Below are the code and all the weights of a small trained network. Each question names an input and a class and asks about switching units off, where a switched-off unit gives its printed mean instead of its output.

import numpy as np


def w(rows, s, z=0):
    codes = np.array(rows[::2]) - 128.0
    scale = np.full(codes.shape[1], s)
    scale[-1] = z or s
    return codes * scale


def f(y):
    return y / 2 * (1 + np.tanh(0.7978845608 * (y + 0.044715 * y**3)))


def log_softmax(a):
    a = a - a.max(-1, keepdims=True)
    return a - np.log(np.exp(a).sum(-1, keepdims=True))


def net(x, mask):
    res = np.array(x, float).reshape(1, 5) / 4 @ E
    y = f(res @ A[0][:, :-1].T + A[0][:, -1])
    res = res + np.where(mask, y, B[0][:, -1]) @ B[0][:, :-1]
    return log_softmax(res[-1] @ U[:, :-1].T + U[:, -1])


A, B = {}, {}
E = w([
[102,149,77,94,191,200,174],'x0',
[108,127,104,5,168,118,67],'x1',
[108,149,52,133,49,91,113],'x2',
[15,131,143,128,106,158,113],'x3',
[117,88,156,85,113,107,191],'x4',
],0.014)
A[0] = w([
[85,205,116,196,85,117,119,130],'N1',
[178,137,212,146,133,165,98,70],'N2',
[180,154,153,175,214,193,132,199],'N3',
[175,123,80,108,142,171,200,254],'N4',
[110,88,188,139,112,139,221,129],'N5',
[39,89,134,101,175,201,162,148],'N6',
[132,154,118,197,52,98,64,243],'N7',
[90,112,197,145,111,157,230,112],'N8',
[133,99,152,96,129,33,49,176],'N9',
[119,148,158,157,111,125,116,13],'N10',
[170,137,103,81,97,46,140,105],'N11',
[93,32,156,63,110,111,96,248],'N12',
[138,84,176,165,177,117,164,153],'N13',
[115,152,137,195,112,116,66,140],'N14',
[98,179,110,188,62,151,131,128],'N15',
[101,51,151,148,120,168,190,122],'N16',
[68,77,189,101,112,3,17,154],'N17',
],0.012,0.0049)
B[0] = w([
[46,106,102,202,133,147,114,212],'N1',
[105,85,180,160,205,139,105,175],'N2',
[115,146,178,146,202,86,81,239],'N3',
[164,180,109,136,141,3,130,221],'N4',
[160,130,147,156,110,68,230,185],'N5',
[135,199,124,72,159,186,179,230],'N6',
[155,65,81,185,113,188,133,251],'N7',
[118,111,137,162,71,67,213,192],'N8',
[187,75,150,78,88,172,110,219],'N9',
[130,89,149,143,74,159,131,138],'N10',
[190,114,96,119,58,118,115,192],'N11',
[145,140,176,48,76,177,151,219],'N12',
[119,129,195,173,146,130,182,185],'N13',
[82,88,117,189,143,201,105,192],'N14',
[80,152,102,191,89,145,94,211],'N15',
[125,144,129,137,102,133,223,173],'N16',
[174,59,158,98,74,213,120,247],'N17',
],0.011,0.014)
U = w([
[87,216,135,53,154,179,129,4],'0',
[69,150,74,194,94,174,83,128],'1',
[202,160,71,109,78,76,91,213],'2',
[143,229,111,148,198,96,82,106],'3',
[134,96,203,58,79,163,89,41],'4',
[161,125,251,163,217,120,94,62],'5',
[126,134,178,160,96,61,245,32],'6',
],0.011,0.0036)

Each question gives the input, the list of numbers given to net, and the class t.
The units are the neurons (one row each of A and B). Each row of codes is followed by its name. A weight is (code - 128) times the scale printed after its matrix; where a second scale follows, it is the last column's (A, B and U).
mask holds one flag per neuron, in row order. A switched-off neuron (its flag False) gives its mean, the last column of its row in B, instead of its output. The means were averaged over made-up inputs and are rounded, as every weight is.
A unit's drop is (log p(t) with every unit on - log p(t) with that unit switched off) / (log p(t) with every unit on - log p(t) with every unit switched off).
The circuit of an input: a set's keep is (log p(t) with only the set's units on - log p(t) with every unit switched off) / (log p(t) with every unit on - log p(t) with every unit switched off). Starting from the 12 units with the biggest drops (on a tie, the unit counted first), units are removed one at a time, each time the one whose removal leaves the highest keep (on an exact tie, the one counted first), for as long as the keep stays at least 0.8.
units of the circuit, in order: the units of the circuit, biggest drop first
unit that matters most: the unit with the biggest drop
k most important neurons: the k neurons with the biggest drops, biggest first
drop when u is switched off: that unit's drop, to one decimal
input [3,7,1,5,-3], class 0: most important neuron => (N6)
input [0,2,4,8,2], class 4: 3 most important neurons => (N17 N12 N4)
input [-1,1,0,-3,-3], class 2: units of the circuit, in order => (N13 N1)
input [-4,3,-6,-3,2], class 4: 2 most important neurons => (N12 N9)
input [2,-1,1,-5,-2], class 3: 2 most important neurons => (N17 N9)
input [5,-2,-1,-8,0], class 3: 2 most important neurons => (N4 N17)
input [-2,-7,7,3,5], class 1: 3 most important neurons => (N15 N1 N7)
input [-3,2,6,5,1], class 4: 2 most important neurons => (N17 N12)
input [-1,6,6,0,-6], class 4: 2 most important neurons => (N9 N17)
input [4,2,7,0,1], class 2: 2 most important neurons => (N14 N3)
input [5,7,1,-4,7], class 2: 2 most important neurons => (N4 N11)
input [5,-3,-4,2,-8], class 5: 3 most important neurons => (N3 N2 N11)
input [5,4,0,-3,0], class 3: 2 most important neurons => (N4 N17)
input [-4,-1,-1,1,-2], class 1: unit that matters most => N12
input [6,-8,-7,-1,-4], class 6: 4 most important neurons => (N8 N5 N16 N4)
input [2,4,-1,-6,-2], class 2: 2 most important neurons => (N6 N2)
input [-7,-8,7,-3,-5], class 1: drop when N1 is switched off => 0.0
input [-7,-3,1,1,3], class 4: drop when N17 is switched off => 0.8
input [4,3,-4,-2,3], class 0: drop when N2 is switched off => 0.1
input [7,-4,0,-1,-8], class 3: unit that matters most => N3
input [8,-2,-1,-6,0], class 3: drop when N4 is switched off => 0.2
